Below are the code and all the weights of a small trained network. Each question names an input and a target symbol and asks about switching units off, where a switched-off unit gives its printed mean instead of its output.

import numpy as np


def w(rows, s, z=0):
    codes = np.array(rows[::2]) - 128.0
    scale = np.full(codes.shape[1], s)
    scale[-1] = z or s
    return codes * scale


def norm(h):
    return h / np.sqrt((h * h).mean(-1, keepdims=True) + 1e-5)


def f(y):
    return y / 2 * (1 + np.tanh(0.7978845608 * (y + 0.044715 * y**3)))


def softmax(a):
    e = np.exp(a - a.max(-1, keepdims=True))
    return e / e.sum(-1, keepdims=True)


def log_softmax(a):
    a = a - a.max(-1, keepdims=True)
    return a - np.log(np.exp(a).sum(-1, keepdims=True))


def net(x, mask):
    ids = ['αγζμξσφψ'.index(c) for c in x.split()]
    T = len(ids)
    res = E[ids] + P[:T]
    r = norm(res)
    for j in range(2):
        rows = slice(4 * j, 4 * j + 4)
        q, k, v = (r @ M[0][rows].T for M in (Q, K, V))
        z = softmax(np.where(np.tri(T) > 0, q @ k.T / 4**0.5, -1e9)) @ v
        o = O[0][rows]
        res = res + np.where(mask[j], z, o[:, -1]) @ o[:, :-1]
    y = f(norm(res) @ A[0][:, :-1].T + A[0][:, -1])
    res = res + np.where(mask[2:18], y, B[0][:, -1]) @ B[0][:, :-1]
    return log_softmax(norm(res)[-1] @ U[:, :-1].T + U[:, -1])


Q, K, V, O, A, B = {}, {}, {}, {}, {}, {}
E = w([
[155,153,142,123,112,111,130,114,124,44],'α',
[183,111,139,106,105,127,107,106,148,62],'γ',
[191,143,136,137,113,143,135,89,156,75],'ζ',
[193,141,157,106,142,133,139,91,130,66],'μ',
[158,122,116,81,102,73,82,93,78,209],'ξ',
[128,181,46,104,232,90,75,163,133,154],'σ',
[119,79,184,173,103,133,192,156,71,154],'φ',
[136,131,103,162,135,169,117,251,141,139],'ψ',
],0.0028)
P = w([
[4,131,124,105,122,170,155,118,149,183],'0',
[210,184,214,68,89,135,139,187,43,133],'1',
[193,137,220,104,135,104,127,181,59,114],'2',
[189,137,197,120,142,93,121,163,61,98],'3',
[174,115,169,118,132,96,110,161,64,91],'4',
[184,100,155,134,140,99,135,150,80,95],'5',
[183,115,146,143,144,101,113,133,92,94],'6',
[176,101,141,156,141,109,112,131,107,102],'7',
[170,97,136,160,132,100,119,126,107,86],'8',
[168,100,122,155,131,102,123,115,125,89],'9',
[163,93,125,168,128,99,112,103,126,95],'10',
[156,92,119,178,131,108,117,103,136,88],'11',
[157,90,112,187,122,108,117,84,133,82],'12',
],0.0016)
Q[0] = w([
[159,103,139,165,123,142,140,220,117,106],'H1',
[47,101,99,139,156,121,123,161,119,253],'H1',
[74,124,166,129,95,179,157,181,121,158],'H1',
[180,94,166,140,90,101,141,111,37,182],'H1',
[63,104,111,138,87,177,121,163,143,230],'H2',
[58,101,131,146,210,111,161,143,112,148],'H2',
[185,175,120,113,132,148,112,129,150,24],'H2',
[79,164,115,89,157,144,115,162,112,225],'H2',
],0.0053)
K[0] = w([
[108,118,182,152,87,253,166,219,127,127],'H1',
[231,89,133,174,168,54,101,235,4,154],'H1',
[182,92,152,206,125,130,154,157,106,59],'H1',
[131,101,226,117,35,114,159,62,69,160],'H1',
[210,110,138,162,207,40,136,176,61,121],'H2',
[186,109,200,140,11,72,143,126,65,167],'H2',
[80,129,66,115,133,132,99,19,168,142],'H2',
[253,141,101,139,106,41,76,135,115,39],'H2',
],0.0041)
V[0] = w([
[115,229,103,251,139,160,162,178,167,146],'H1',
[116,189,75,79,217,84,76,207,93,174],'H1',
[203,119,88,83,162,124,61,95,179,187],'H1',
[108,72,144,102,117,162,129,150,119,231],'H1',
[126,189,86,58,122,152,57,162,169,172],'H2',
[143,199,111,46,198,143,106,148,120,117],'H2',
[145,217,137,112,174,72,149,73,77,174],'H2',
[91,145,99,93,21,62,76,139,111,103],'H2',
],0.0027)
O[0] = w([
[154,134,136,134,94,41,70,40,61,195,73],'H1',
[179,77,164,209,5,160,156,52,114,81,32],'H1',
[214,135,133,234,109,131,206,229,19,110,5],'H1',
[115,147,14,248,181,104,136,109,138,73,34],'H1',
[89,107,184,59,184,158,125,192,67,188,100],'H2',
[121,56,185,75,130,81,136,160,164,125,169],'H2',
[141,206,170,123,117,52,125,151,230,144,134],'H2',
[99,158,214,175,165,189,21,100,135,120,159],'H2',
],0.0025,0.0021)
A[0] = w([
[142,204,11,112,111,159,111,56,162,84,4],'N1',
[102,159,127,85,156,113,56,109,148,169,63],'N2',
[137,131,159,73,132,167,140,149,92,122,137],'N3',
[56,121,124,141,159,123,172,77,150,115,168],'N4',
[163,131,96,210,93,122,87,137,85,162,30],'N5',
[129,153,44,80,165,84,90,130,66,254,112],'N6',
[115,188,73,159,205,135,90,201,139,152,117],'N7',
[81,129,39,153,162,120,134,63,162,109,53],'N8',
[158,81,115,127,122,152,107,146,154,143,97],'N9',
[142,141,135,141,68,114,129,75,147,102,125],'N10',
[146,108,139,122,161,104,67,147,129,127,193],'N11',
[122,184,88,65,162,114,148,194,187,151,21],'N12',
[153,127,115,162,123,118,146,180,76,130,147],'N13',
[146,147,84,159,89,140,108,125,115,138,55],'N14',
[75,149,103,101,184,219,137,137,116,108,15],'N15',
[92,136,169,118,111,147,138,201,95,244,70],'N16',
],0.0052,0.0031)
B[0] = w([
[116,206,145,64,51,170,147,174,55,196,135],'N1',
[86,86,167,106,157,125,124,75,215,139,176],'N2',
[106,113,64,186,123,107,101,99,160,143,209],'N3',
[165,179,102,77,97,130,134,154,121,142,163],'N4',
[245,158,85,50,126,69,90,187,178,21,112],'N5',
[30,112,158,195,125,181,218,99,108,187,139],'N6',
[57,87,163,138,123,154,174,80,94,202,140],'N7',
[144,47,136,191,179,86,145,111,197,73,124],'N8',
[118,201,150,114,141,81,140,107,71,104,123],'N9',
[105,97,103,117,168,125,122,161,138,162,144],'N10',
[86,168,92,129,103,153,193,128,111,183,252],'N11',
[193,77,68,199,148,58,171,108,170,65,147],'N12',
[103,148,123,85,123,141,107,107,164,148,147],'N13',
[179,145,127,110,125,117,125,137,150,84,91],'N14',
[166,103,173,78,142,105,87,252,84,149,109],'N15',
[63,88,98,163,166,127,220,74,142,151,127],'N16',
],0.0037,0.0031)
U = w([
[44,89,108,206,131,135,210,79,121,193,204],'α',
[150,248,82,54,65,136,155,164,87,167,34],'γ',
[209,105,50,158,157,52,133,159,190,72,253],'ζ',
[111,57,128,103,223,151,93,244,69,138,126],'μ',
[148,70,59,153,109,154,47,32,34,92,110],'ξ',
[171,47,255,131,42,88,133,143,96,121,81],'σ',
[85,121,174,55,163,134,49,72,214,133,118],'φ',
[118,206,193,237,161,192,102,149,138,56,87],'ψ',
],0.0054,0.0019)

Each question gives the input, a string of symbols that net reads in full, and the target symbol t.
The units are the heads (4 rows each of Q, K, V and O) and the neurons (one row each of A and B). Each row of codes is followed by its name. A weight is (code - 128) times the scale printed after its matrix; where a second scale follows, it is the last column's (O, A, B and U).
mask holds one flag per unit, heads first, then neurons. A switched-off unit (its flag False) gives its mean, the last column of its rows in O or B, instead of its output. The means were averaged over made-up inputs and are rounded, as every weight is.
A unit's drop is (log p(t) with every unit on - log p(t) with that unit switched off) / (log p(t) with every unit on - log p(t) with every unit switched off).
The circuit of an input: a set's keep is (log p(t) with only the set's units on - log p(t) with every unit switched off) / (log p(t) with every unit on - log p(t) with every unit switched off). Starting from the 12 units with the biggest drops (on a tie, the unit counted first), units are removed one at a time, each time the one whose removal leaves the highest keep (on an exact tie, the one counted first), for as long as the keep stays at least 0.8.
circuit, biggest first: the units of the circuit, biggest drop first
unit that matters most: the unit with the biggest drop
top k neurons: the k neurons with the biggest drops, biggest first
heads that matter: for each layer, one digit per head in row order, 1 if its drop is at least 0.15 and else 0, layers parted by /
drop when u is switched off: that unit's drop, to one decimal
input ξ α α α ζ ζ, target ψ: circuit, biggest first -> H1; H2
input ξ μ μ, target ψ: circuit, biggest first -> H1; H2
input μ φ ξ α μ γ φ μ α α α γ γ, target ζ: circuit, biggest first -> H1; H2; N12
input ψ α μ, target ξ: circuit, biggest first -> H1; H2; N3
input ψ α ψ φ ψ α φ γ, target ξ: circuit, biggest first -> H2; H1
input ψ γ ξ, target α: heads that matter -> 01
input γ ξ γ α α ψ, target α: circuit, biggest first -> N7
input γ σ μ σ ξ α α ψ ψ μ ψ, target ζ: heads that matter -> 10
input μ α α, target ζ: heads that matter -> 00
input φ α ζ ψ ζ α γ φ ψ μ, target γ: heads that matter -> 01
input μ ξ ζ α γ μ μ γ μ σ α σ μ, target ζ: heads that matter -> 11
input ξ σ α σ γ α α α σ φ ξ α ξ, target ζ: top 2 neurons -> N5; N1
input α σ α α μ σ ξ, target α: heads that matter -> 00
input φ α α α ζ σ α μ α ζ, target γ: circuit, biggest first -> N1; H2
input α σ φ σ φ φ φ, target ζ: heads that matter -> 11
input σ φ ζ, target σ: heads that matter -> 11
input μ α ζ, target ζ: heads that matter -> 00
input ζ σ φ φ σ α α μ μ α ξ γ γ, target α: circuit, biggest first -> H1; H2; N6
input α ψ ψ, target γ: top 3 neurons -> N5; N12; N13
input σ ζ α α γ ξ ξ α μ σ, target γ: heads that matter -> 10
input φ ψ φ α α α α α ψ, target γ: heads that matter -> 11
input ψ α γ α α ξ γ α α α α, target ξ: heads that matter -> 11
input α σ α φ φ ψ, target α: unit that matters most -> N7
input α μ φ α φ φ α α σ α ζ φ φ, target ζ: heads that matter -> 01
input ζ α φ μ α μ α α ζ φ σ α, target α: circuit, biggest first -> H1; N6; H2
input μ ζ μ μ, target ζ: heads that matter -> 00
input γ γ ζ α ψ α γ α ζ, target μ: heads that matter -> 11
input ζ φ σ ψ γ μ α ξ σ α μ ξ α, target α: drop when N12 is switched off -> 0.1
input σ ψ α μ μ φ α α φ γ α, target σ: drop when N10 is switched off -> 0.0
input σ γ σ φ α α ζ, target σ: drop when H1 is switched off -> 0.8
